Each row is followed by its group and then its class within the group.
[ -24  102   35   50 -108    6   11    2  -16  -15  -40   22   -1   -1
   -6    7  -66    9  -23    4  -27   10   -7  -42    3   14    5   15
   45   15  -72   28   55   19  -23  -19    8   -9  -64    4  -23  -10
   41    9   11   35   -3   -7    3   -9  -24  -48   29   -6   94  -14
  -19   30  -13   -1   -3  -18   -8  -20   29  -43  -28   23  -57    9
    2   19]
q210 F
[ 38   8  -3   2 -11   4 -17  39 -23  -1 -23  32   0  23  52 -16  25  11
   3   0   7   7   3  -8 -17  42  18  34 -26  13  36   3  -7  -1 -14  29
   6  -3 -34  -9 -19   4  68   4   5   9 -10  18  26  64 -20  28   7  35
  30  17   8 -22   1   2 -36   7 -50   5 -20  12  -8 -59 -15  -5  11   2]
Q346 K
[ -54   81   36   47 -108  -30  -13    1  -15   11  -23    6   -5   -1
   -2   13  -63  -14   -5    5  -23   69  -27  -20   -3  -22   11   -2
   23    9   38  -32   -2    8  -17   36  -15  -18  -23  -15   12   23
   50   -2  -20   -4   -5   11    8  -95   -9  -22   16   13   58   31
   -3   39    3  -14  -12  -32  -17  -16   30   17  -17   77  -45    3
   60  -15]
q210 F
[ 51  27  -5   4 -13  11 -13  21  -1  -3  10  23  -5 -12  19 -10  18   2
  -3  -1   7 -18  -1 -23   0  22   1  27 -20  17  -4  -2 -12   5  -2  -3
   7 -12 -28  22   3  20  31  -7  15   9  11  30  15  54  -8  28 -12  -6
  -4   6  15 -10   7  47   6  17 -21  -1 -17  -8  -8 -32 -22  -2   1 -31]
Q346 A
[-68  52  37  24 -92 -27 -24   6  -4   2 -29  15  -5 -17 -12  -3 -60  -3
   3 -17  -9  55 -61 -15  -7  27   5 -15  13  -4 -49 -19   7   5 -18  15
  -9   3 -31  -8 -11 -15  26  -7 -22   0 -17  -8   8 -41 -18 -48   9   1
  20 -12  -9  30 -13 -22 -19 -28 -14  -1  25  24 -31  42 -50   8  55  28]
q210 F
[ 48  40 -18  47 -36 -15  31  67 -20   3  -3 -12  -1   9   7   2 -16  10
 -10   1  36  10 -13  -9   0  36  -7  10  15 -26  37 -52 -11  16   4  25
  -2 -19 -23 -20  20  76  15  15   3  12  -2  20  15  23 -13  20  14   6
 -20 -17   9   9 -20  70 -27  22 -19   9  10   5  -6  -4 -38   4  24  -5]
Q346 A
[ 70  39   0 -21  -1   5 -12  12  -2  -9 -17   1  -6  39  31  -4  18  21
  14   7  20 -13  -6 -42   6  24   9   5 -24  14   5   0   0  15 -11  -6
  18  -4 -42  -2   5  13  31  10  -3  13  -2  20  -9  50 -21   9  11   6
  26   3  38 -21 -14  23  11   5 -28   7 -10   7  -3 -38 -14  -1  -8 -24]
Q346 A
[ 41   6  -5  19   0  -1  -1  25  -9   9   0  16   2 -14  22   8   8   6
  12  -4  17  15  -5 -44  11  41  -6  10 -26  16  13 -14  -8   0 -14  23
  19 -17 -17 -12  -1   3  40  12   2  -3  -1  19  20  49   2  18  -3   2
 -10   3  -7 -20   2  27 -19   8 -13   7 -26   6 -14 -27 -21   9  16 -21]
Q346 K
[ 60  23   2  13  62   8  -9  15   2   2 -24  10  -5   8   7  -4  19   1
   1  35  10  -2  -4 -64  12  22 -11  27  -5  17  -9 -12  -3  -6  -1  10
  -2 -17 -29 -18  -5   8  54  -1  -4  -4  -8  33  -6  65  -5  29   0  -3
   3 -11   5  16   0  23 -25  22 -26  -1 -11  -5   7 -35 -11  -1   0 -10]
Q346 K
[ 56  46 -11  18 -30   3 -17  46  -9   1  -7  -7  -6  11  17  -3  36  12
  -5  -1   2  14  -7 -63   3   8  -7  17 -19  30  28   6 -11   8 -10   6
  27  -9 -38  -6  -3   2  63  12  12  -7 -27  31  16  48  -7  19   5   9
  19  -6  24  -3  -8   9 -15   9 -26  -9   4  -5 -12 -20 -34  -2   3  -8]
Q346 K
[ -65   53   18   -1 -107  -10    1   -2   -9  -14  -15  -10  -24    5
   -9   -9  -42  -10    9    3  -25   26   -9    5  -31   17   12   -1
   20  -20    0   -8   -7   -4  -14  -11    5   30  -25  -21   -2    4
   22  -20   -6   24   -7  -10  -10  -59  -16  -19    7   -1   37   -2
    2   24  -16  -42   -1   -4    3  -18    6    2  -17   20  -10    6
   31   28]
q210 Q
[ -29   28   20    4 -102  -14    5  -29  -25   -4  -17    5   15  -18
  -18  -13  -49  -37   16   -6  -16   36  -22   31    2   12   22   14
   23   -8   11  -48   34   -6    6   12   -5  -13   14  -10  -14    3
    7  -23  -20    9   -8  -20  -10  -46  -43  -22   16   -5    8  -18
  -14   42   -5    3   -3   -9    0  -16   14   16  -12   39  -18   -4
   39   33]
q210 Q
[-51  37  43  24 -86 -19   9 -16   6   7  -7   4  -3  -2 -22   0 -43  -4
   6  -7  -9  35 -17 -11  -3   0  11 -14  23 -14 -19 -14  13 -11   6  -7
  -7   5 -32  -9   0   1  10   6 -12   5 -16 -12  -5 -60 -12 -41  15   6
  32  13  72  24 -18 -14  -1 -11 -14  -1  19  -1 -10  40 -32   4  33  13]
q210 F
[-15  74   4  24 -95 -11 -11  27 -18  -7 -12  11   5   9  -4 -23 -48  -5
   8  -2  14  23 -32 -33  -6  26 -24   0  17  -3  33 -89   5  -6  22  13
 -19  -5 -21  -4 -10  55  32   7 -23  15 -14  17  21 -11 -22  19  27  21
  25 -19  11  40 -12  58 -26  29  -7 -11  33  10 -15  25 -48   9  42   3]
q210 Q
[ 57  24 -32  -1   4  12 -11  35   1  -3   2  13   4   7  13 -10  21  13
   3   2  27  -7 -16 -50 -10 -31  -6  27 -18   8  17   0  -4  17 -10   7
   2 -15 -20   2 -13   9  29   7  -3  12  -9  30  14  73  -8  31 -15  11
  -1  -9   6 -11   0  31 -15  15 -24  -8 -11 -11   2 -33  18  -5 -10  11]
Q346 K
[ 61  28  -8  -9  16  22   0  45  -7   3  12   0   0  15   9  -5  -6  -4
  -5   1  31 -12 -18 -31   2  25 -10   0  -6   9   5 -47 -17   1 -14  11
  11 -11 -80   2  12  36 -21  -1   0  -2 -41  24  11  48   1  49   1 -12
 -32  -4   1  24 -13  61 -23  16 -13  -4  13   0  -7 -22 -21  -3  10 -15]
Q346 A
[ 35  58 -19 -21 -44   5 -12  35 -11   1  22   1  -4  18   7 -25  12   6
 -16 -13  24  -6  -7 -16 -11  16  -2   5   8  11  33 -40 -18   1  11  -4
  -2   1 -12 -11 -24  29  17   1 -11  36 -12  -9  12  24 -22  27  11   1
  -2 -48  13  22  47  46  -3   9  -9   8   5   9 -31 -31  -9  -7  -5 -20]
Q346 A
[-17  20  22  36 -86 -24  -8  12 -10 -14  16  27   1  -1   7 -29 -18   8
   1 -23   1  29 -15  -6 -10  30  16 -12  17  -3  10 -33   9  -9   2   4
   9 -14 -24 -10  -7  20  22  15 -18  22 -21  -8  -2   9 -46  40  -2  18
  16  -6   1  22 -17   9 -58  10 -19   5   9   3  -8  30 -25   2  35  13]
q210 F
[-23  67  24 -11 -85  14  11  -9 -10 -27   3  -4  11 -10   6 -18 -39   2
  -7  -8 -20   3  -4 -33   0  -6   5   2   9 -19 -76  29   2  17 -11 -29
  22  21 -80  23   5 -16  10   3 -13  25  -1 -11   2 -16 -19 -26  14   1
  67 -25  -9  24 -12 -18 -12 -22 -10 -14   7 -45 -10  -7   1  -1 -23  27]
q210 Q
[ -69   63   46   24 -108  -23    6    0   -4  -61  -13   -4    2    7
  -20    3  -83  -14  -28   -2   -9   26  -16   -5  -15   -5   -5   -8
   28   -2  -24  -31   19   -3    0    0   -7  -16  -23   -1  -11   -6
   -9   -4  -26    8   -3  -23   -9  -73   -9  -36   24  -13   40  -18
  -17   35  -27    2   -8  -19    4   -1   16   -2  -13   70  -54   -1
   47   23]
q210 F
